Each row has a name. Each piece below is followed by the name of the row it came from, unless a question asks for something else. Each question is about the rows just above it. Places in a row count from 1.

kolup: [  9 -15  10   9  -4  21  20  23  30   9  -1  -2  10 -24 -19 -13 -10  -9
  -9  -2  -6 -17  12  18 -17  -5  -8 -10   1  15 -17   4   0   6   0   3]
Boz: [ 3  5 -5 14  9 -2  7 -6  4 16  3  0  0  6 16  2  1 -1  7 -2 -1  1  9  4
  0  5  0 -1 -9 -4 -8  0 -3  5  1 -1]
rala: [ -5  -7  -5   9   8   3   2   2   2  -6 -10   4  -6   7   3   5  -6   9
   1   6 -10   1  -2   8  21   0   7 -11  16  -7 -16   2  -3   7  -4  -7]
Rur: [-12   4  -2   9  -5  35 -54  -8 -29 -13  21   0 -11  -6 -31  19  -3  -3
   5  19 -18 -23  -7  -4  14 -29 -18   4   8   2  30 -12  20  -6 -18   8]
Pogi: [  9 -15  10   9  -4  21  20  23  30   9  -1   2  10 -24 -19   0  -4  -9
  -9  -2  -6 -17  12  18 -17  -5  -8 -10   1  15 -19   4   0   6   0   3]
kigak: [ 1  1  1  3  0 -1  4 -1 -1  1  0  2  3  1  1  1  1 -3  1  1 -1  1  2  1
  1  0  1 -2  1  2 -4  0 -3  2  0 -1]
rovi: [ 18 -17  -1   8  11  -3   5  -7   8  10  10  -4   4  -2   3   2   2  -7
   0   2  14   3  -7   6   8  -6   1  -6 -10  -6  -6   5  11   1  -6  -2]
Zure: [-1  0  0 -2 -1  3  0  2 -1 -1  0  0  0 -1 -2  0  0 -1  0 -2  0 -1  1  0
 -1 -1  0  0  0  1  0  1 -1  0 -1 -1]
vud: [ 6  0  0  2 -3  1 -1  2  4 -3  0 -3  1  0 -4  2  0 -3  2  1  1 -2  4  3
 -3  0 -5  2  1  2  1 -5 -6 -1  1  2]
[ 3  5 -5 14  9 -2  7 -6  4] is in which row?	Boz
The row with [  9 -15  10   9  -4  21  20  23  30   9  -1  -2  10 -24 -19 -13 -10  -9
  -9  -2  -6 -17  12  18 -17  -5  -8 -10   1  15 -17   4   0   6   0   3] is	kolup
Every place of [1] in vud:	6 13 20 21 29 31 35
The row with [2 3] is	kigak

kolup: [ 24 -41  24 -35]
rala: [-41  24 -42  12]
Boz: [-46 -18  11  -6]
Places of [-41] in row kolup:	2
The row with [ 24 -41  24 -35] is	kolup
Which row holds these entries in another order? [ 24  24 -35 -41]	kolup
[-41  24 -35]	kolup

zozip: [-28 -12  17  -7 -21  -4  35  -1 -31 -17  14  -9 -27  15 -10  11 -15  -2
  -9  29  38 -36   1  17  19   8   1 -10  -2  14   2   0 -14   4  19 -18
   9  29]
Rur: [-19 -16  17  -4 -21  -4  35  -1 -31 -17  14  -9 -27 -12 -10  11 -15  13
  -9  -1  38 -36   1  17  19   8   1 -10  -2  14  -1   0 -14   4  19  -4
  -4  29]
rala: [  1  17  19   8   1 -10  -2  14   5   0   7 -10 -24  13 -15  30   6  14
   5  30  15  -7  13   2   0   7 -29   5   0   4   3   2  -9  25  -4 -38
   4  34]
Which row holds [  1  17  19   8   1 -10  -2  14   2   0]?	zozip
Which row holds [ 13  -9  -1  38 -36   1  17  19   8]?	Rur
[ -4  -4  19   4 -14   0  -1  14  -2 -10   1   8] is which row, read backwards?	Rur
Which row holds these entries in another order? [  4 -29  30   7  13   0   5   4  -7   6  15   1  17  30  14   2  19 -24
   0  -2 -10  14   3   0  34  25 -10 -38   2  13  -4   8   5 -15   1   7
  -9   5]	rala
Give the next 2 entries after [-27 -12].	[-10  11]
Every place of [-1] in Rur:	8 20 31
Which row holds this, read backwards? [ -1  -9  13 -15  11 -10 -12 -27  -9  14 -17 -31]	Rur

rovi: [ -2 -12  -2  -1   0  -4   6   4   3  -2  10   8  16   3   8  14 -15  -3
  -4   9   3   2  -1   0  -2  23  -4  -5   8   2  -3   4 -10   2]
kigak: [ -6   8  10  11   9   2 -22   6  -9 -11 -13   8 -12  -2  10  -4 -50   4
  13   6  -2 -11  -2  -1   0  -4   3   2  -6   2 -10  12  -4  -3]
Supub: [  1   4   2 -10   6   6  28  -9   9  -7  -9   4 -28 -15   1 -11  -7   4
   0  -4  -3  -4  -6  -6   5  10  -8   2  -1   5  19 -18   5   0]
kolup: [  3   6 -13  -4   8 -12 -14 -12  -9 -12   9 -26   1  -5   5  24 -38  -9
 -14   4   1  -4  -6   2   5  -9   1  13   3   4  -3 -16  -9  -1]
Zure: [  6   0 -23  18  -6   1  24  -7  -7  -2   8  -8   7  -5  -8  12   4   3
   8  -7   3 -10   6 -14   4   7  -5  -4   0   8   8  28  21  -1]
vud: [ -3 -19  -1  -3  -2  -2 -16  -8  11   0 -12  -3  16   3  -9   0  -2  -2
  10   4  -1  -4   2   4  -2   2  -2  -5   1   3  15  -1   9  -1]
Kod: [ -6  24  12  -5   3   4  -5  -8   8  18  -1   1   7  -8   8   8  -7   6
  -7   3  -2 -10   0  21   4  28 -14 -23   0   8   7   6  -6  -4]
Put [  2  10  -4   8   3  16  -5  23   3  -2  14   8   8 -12   0  -1  -4 -10
  -1  -3   9  -2   0 -15   3   2   2  -3   6   4  -2  -4   4  -2] back in order: which row is it?	rovi
[ 10   5  -6  -6  -4  -3  -4   0   4  -7 -11] is which row, read backwards?	Supub
Give the next 2 entries after [-1  0 -2].	[23 -4]
Places of [-9] in row kolup:	9 18 26 33
Which row holds [-6  5 10]?	Supub
[ -1  21  28   8   8   0  -4  -5   7   4 -14   6 -10   3  -7   8   3   4
  12  -8  -5   7  -8   8  -2  -7  -7  24   1  -6  18 -23   0   6] is which row reordered?	Zure

Boz: [ 53 -40  20  20  26   5 -53]
Pogi: [ 26   5   5  21 -40 -40  53]
zozip: [-11 -26   8 -39  -4  11 -13]
rovi: [  5  32  13  -3   0   9 -17]
kolup: [ 42  -5  21 -13 -15 -11  10]
[ 5  5 26] is which row, read backwards?	Pogi
What are the next 2 entries after [-40  20  20  26]?	[  5 -53]
Put [-40 -40   5   5  21  26  53] back in order: which row is it?	Pogi
The next 2 entries after [ 5 32 13 -3]:	[0 9]
At which places does Pogi hold [-40]?	5 6
[  5  53 -40  26 -53  20  20] is which row reordered?	Boz

Kod: [ -2 -12  -5  20  10  13  -1  10  13  -5  -5  -6  -5   2  21  -7 -20]
Rur: [-15 -13  12 -12  -6  -8  21  27  20  13 -13  19  22  24 -15  -5 -12]
vud: [  3  19  18  25  22 -13 -30 -18  -5  -7   3 -25 -27 -34  24  -2  26]
Pogi: [ -6 -25  -1  -5  -7   6  32  25  12  19  -4  26  29  39  -5  -3 -30]
Boz: [ 11  27   0   0   3   5 -31 -27 -18 -12  10 -28  21  23  -3 -12 -16]
rala: [-12   9  18 -20 -10 -10 -16   1   8   5 -12 -13 -14 -18 -24   2  12]
kolup: [ -5  10   0  -5   1 -10 -13  -6   2 -10  -4  -7  -8 -12  -7   3  17]
kigak: [ -1   8 -20 -29 -16   7   1  -1  -8 -12  -2   1   1  -3 -32   9   5]
Supub: [ 10   1  36   1  20  -1  13 -12  10  -2 -20  -6  39  21  -7   2  -5]
rovi: [ 11  27   0   0   3   5 -31 -27 -18 -12  10 -28 -32 -39   0   9  25]
Put [-20 -12  -7  -6  -5  -5  -5  -5  -2  -1   2  10  10  13  13  20  21] back in order: which row is it?	Kod
[ 27  20  13 -13  19]	Rur
Every place of [-5] in Kod:	3 10 11 13

Supub: [ -6  -3   4   7  -3 -11   7   7]
kolup: [ -2  14  19  21  -7   3   2 -27]
Zure: [ -4  16 -24 -15  11   8 -13 -16]
vud: [ -1 -19 -32 -18  25  -6  13  12]
rala: [-2  1 -1 -3 -1  6 -6  0]
rovi: [ 3 -4  5  3  1  9  3 -5]
kigak: [-6  1  0 -9  0  1  6  8]
Pogi: [ 5 -3 -3 -4  2 -3 -7  5]
Rur: [ -5  41 -30  45 -18  11   1   0]
Boz: [ 4 -3  2 -1  0 -4 -4  6]
zozip: [34 14 19 21 -7  3  0  9]
At which places does Pogi hold [-3]?	2 3 6
[-4 -4  0 -1  2 -3] is which row, read backwards?	Boz
Which row holds these entries in another order? [ 12  -1 -19 -32 -18  25  -6  13]	vud

rovi: [-31  26 -22 -27]
Kod: [17  6 -7  4]
kigak: [-8  5 12  3]
Pogi: [-21  -2  53   8]
vud: [-9  2 24 -1]
Rur: [ 25 -24  17  25]
zozip: [ 16   8 -22  -7]
Zure: [-6  2 35  1]
rala: [ 3  0  3 -4]
Supub: [-10  -3  23   8]
Boz: [ 3  0 -4 -4]
kolup: [19 -1 11 -5]
Which row holds [3 0 3] read backwards?	rala
[ -7 -22   8] is which row, read backwards?	zozip

kolup: [11 16 10 19]
zozip: [ 5 13 15 -9]
Supub: [10 16 18 -5]
Pogi: [11 -5 18 16]
Rur: [11 11 -7 11]
Boz: [  5  13  15 -13]
Zure: [-20   1 -15  11]
At which places does Rur hold [11]?	1 2 4
Places of [18] in row Supub:	3
Put [15 -9  5 13] back in order: which row is it?	zozip
[ 15 -13   5  13] is which row reordered?	Boz
Put [18 -5 10 16] back in order: which row is it?	Supub
[10 16 18 -5] is in which row?	Supub

kigak: [ -1  -3 -45 -13 -15 -12  20  40]
Zure: [ -1 -45  -3   0 -28   2   0  42]
Boz: [ 37 -12 -14  12  -8  37   6  36]
What are the next 2 entries after [-12 -14  12]?	[-8 37]
Give the next 2 entries after [ -1 -45  -3].	[  0 -28]

zozip: [40  0 19 20  6 19]
Rur: [ 2  0  1  1 27 33]
rala: [40  5  1 -1  0 19]
vud: [ 1 28 34  2  0  0]
Places of [19] in row zozip:	3 6
The next 2 entries after [0 1]:	[ 1 27]
[-1  0  1  5 19 40] is which row reordered?	rala
Give the next 2 entries after [ 1 28].	[34  2]
Every place of [20] in zozip:	4

kolup: [ -2   8  -6   5  10   8 -14   1   1  12  -6 -14   9   4   7   0 -11  -5
   0   7]
rala: [  3   6  -6   4   0  12   7  -3   1  -2   2   6  12   9  -8  -6   5   8
  -6 -11]
Boz: [ -6  -1 -15   2   3  40 -12 -16  26   1 -26  17  22  28   8  21  15 -21
  -9  16]
kigak: [ 11   2 -19   8   8   9  -2   5 -24   6   9  12   3   1  15  -8  16  12
  -5  -6]
Rur: [ 23  -2 -10  -6   2  17  17  -5   0  -4   0   7   2  -9 -22   1   5   3
   5  -5]
Supub: [ 14   3   8  -9   2  -9  17   3  -1  -7   8   8  -3  -6   2   2   8 -10
   3   7]
Kod: [  2  -1 -18  11  15  13   0   3 -16   0   8   6   6   0  23 -14  22  17
  -6   0]
zozip: [ -4   0   8   1 -11  -5 -22   2  12   3   8  10 -14 -32  17  -1   4 -25
  -7 -16]
Which row holds [-21  15  21   8  28  22  17] read backwards?	Boz
Which row holds this, read backwards? [-9  8]	Supub

kigak: [ -9 -25  11  10  10   4  22 -17  22   8  19 -11  -7 -21   3  -8  -9   2
 -12   7  10   8  32  10 -17  21  -5   0   9  21 -23 -32  27   7   1 -35
   3   7  42 -35  39 -37 -19 -43]
zozip: [ -7   4  -9   8  10   0 -15  21  -5  22 -14  19  11 -21   9 -25  10   8
   4   6   2  10  -9  32 -11  22  21  10  -8  -9  -1   4 -12 -17   9   3
 -23 -17 -15  16 -32  22  17   4]
Kod: [ -9 -25  11  10  10   4  22 -17  22   8  19 -11  -7 -21   3  -8  -9   2
 -12   7  10   8  32  10 -17  21  -5   0   9  21 -23 -15 -14 -15  22   4
   9  17 -32   4  -1   4  16  -9]
Which row holds [ -9 -25  11  10  10   4  22 -17  22   8  19 -11  -7 -21   3  -8  -9   2
 -12   7  10   8  32  10 -17  21  -5   0   9  21 -23 -15 -14 -15  22   4
   9  17 -32   4  -1   4  16  -9]?	Kod
[ -7   4  -9   8  10   0 -15  21  -5  22 -14  19  11 -21   9 -25  10   8
   4   6   2  10  -9  32 -11  22  21  10  -8  -9  -1   4 -12 -17   9   3
 -23 -17 -15  16 -32  22  17   4] is in which row?	zozip
Which row holds these entries in another order? [ -9  16   4  -1   4 -32  17   9   4  22 -15 -14 -15 -23  21   9   0  -5
  21 -17  10  32   8  10   7 -12   2  -9  -8   3 -21  -7 -11  19   8  22
 -17  22   4  10  10  11 -25  -9]	Kod
[ 21  22  32   4  -9 -17 -11  21 -32   4   8   9   4 -12   0 -25  -1  11
  10  -5  -9  10  16  19 -15   8 -17  22  -7  10  10 -21  17  -9 -15   4
  -8 -14   2  22   9 -23   6   3] is which row reordered?	zozip

zozip: [ 12 -50 -20  -7   9]
kigak: [ 30 -12 -31   5  28]
rovi: [-15   2  -7  32   2]
Boz: [-30  28 -21   6  -5]
Rur: [ 21   2   9 -20  -7]
vud: [-15  -3 -23  13   6]
Kod: [ 28 -48  14 -35 -17]
rala: [ 30  15  11 -28  28]
Supub: [  1 -39  17  -3  -1]
[13  6]	vud
What are the next 2 entries after [ 12 -50]?	[-20  -7]
Places of [2] in row rovi:	2 5
Which row holds this, read backwards? [-20   9]	Rur
[  9  -7 -20] is which row, read backwards?	zozip
What are the next 2 entries after [-15   2]?	[-7 32]

Rur: [  7 -12 -20   4 -16   4  10   4 -13  -4  17  -5 -11  10   5   6   4  10
 -13 -12  -5 -17   8  17   3 -12  -6 -17  20  11 -11  -7   9  11  11  10
  -9  28  -4  -2  -3  20  -8 -23  16  21   4   4  10 -12  19   8   5  19
  12  12   8 -17   4  -8  -5   1  -3]
vud: [ 18 -38 -22  -7  26   5 -13  -8   6  19 -36  15  -4 -19  14  -5  18 -39
   4  11  -6 -17   2 -18  -3  10   7  18 -22  10  -9 -14  -6  -3  24 -18
   6 -10  27  -9 -18  -8  -3 -35   9  20  17   1  14  -9  -6  -3  -3   2
  11  22  -1 -26  -9  -4  -6 -24   8]
Kod: [-13   4   6  -8  17  11  21  19   4   3  -3  20   4  -5   8  -2  12  12
  20  -8  19  -3 -13  10  28  10  -5 -12  11   4 -17 -23 -12   4 -11 -16
  -5  11  -6  -4   9  -9   1  10   4   7   8 -17 -12 -11  -6   8  17  10
   5 -17   5  -4  10 -12   4 -20  16]
[-39   4  11  -6 -17]	vud
Which row holds these entries in another order? [-23 -20 -17 -17 -17 -16 -13 -13 -12 -12 -12 -12 -11 -11  -9  -8  -8  -6
  -6  -5  -5  -5  -4  -4  -3  -3  -2   1   3   4   4   4   4   4   4   4
   5   5   6   7   8   8   8   9  10  10  10  10  10  11  11  11  12  12
  16  17  17  19  19  20  20  21  28]	Kod
Put [ -3   1  -5  -8   4 -17   8  12  12  19   5   8  19 -12  10   4   4  21
  16 -23  -8  20  -3  -2  -4  28  -9  10  11  11   9  -7 -11  11  20 -17
  -6 -12   3  17   8 -17  -5 -12 -13  10   4   6   5  10 -11  -5  17  -4
 -13   4  10   4 -16   4 -20 -12   7] back in order: which row is it?	Rur

Kod: [28 16 16 34]
Rur: [34 16 26 28]
kigak: [17 28 16 34]
Which row holds this, read backwards? [28 17]	kigak
Put [16 17 28 34] back in order: which row is it?	kigak
At which places does Kod hold [16]?	2 3
[16 16 28 34] is which row reordered?	Kod
[28 16 16 34]	Kod
The row with [17 28 16] is	kigak
Which row holds [34 16 28] read backwards?	kigak

Rur: [-9 11 35 33]
zozip: [ 14  33 -28   0]
Supub: [33 35 -9 12]
rala: [12 35 32 -9]
Pogi: [ 33  35 -11  12]
Put [11 35 33 -9] back in order: which row is it?	Rur
Put [-9 12 33 35] back in order: which row is it?	Supub
[ 14  33 -28] is in which row?	zozip
[-9 12 35 33] is which row reordered?	Supub
Put [-11  12  33  35] back in order: which row is it?	Pogi

Rur: [-31 -29  13  12  12  -6  -3 -37 -43   0 -23 -14]
kigak: [ 32  12  -5   4  11   9   3  34 -20   1 -12  -6]
zozip: [-12  -1  -3  12  12  -1  -5 -11 -32   5  19   3]
Boz: [ -3  -1  13  -1 -18  -1  -1  20  14   0  20   0]
rala: [ 12  12  -6  -3 -36  13  -8  32  45   9  47  -1]
Supub: [ 13   0  -1   3  -6   0  -3  20 -25  14 -19 -18]
[  0  20   0  14  20  -1  -1 -18  -1  13  -1  -3] is which row reordered?	Boz
Which row holds this, read backwards? [-20  34   3   9]	kigak
The row with [-12  -1  -3  12  12  -1  -5 -11 -32   5  19   3] is	zozip
Which row holds this, read backwards? [-37  -3  -6  12  12]	Rur
Every place of [20] in Boz:	8 11

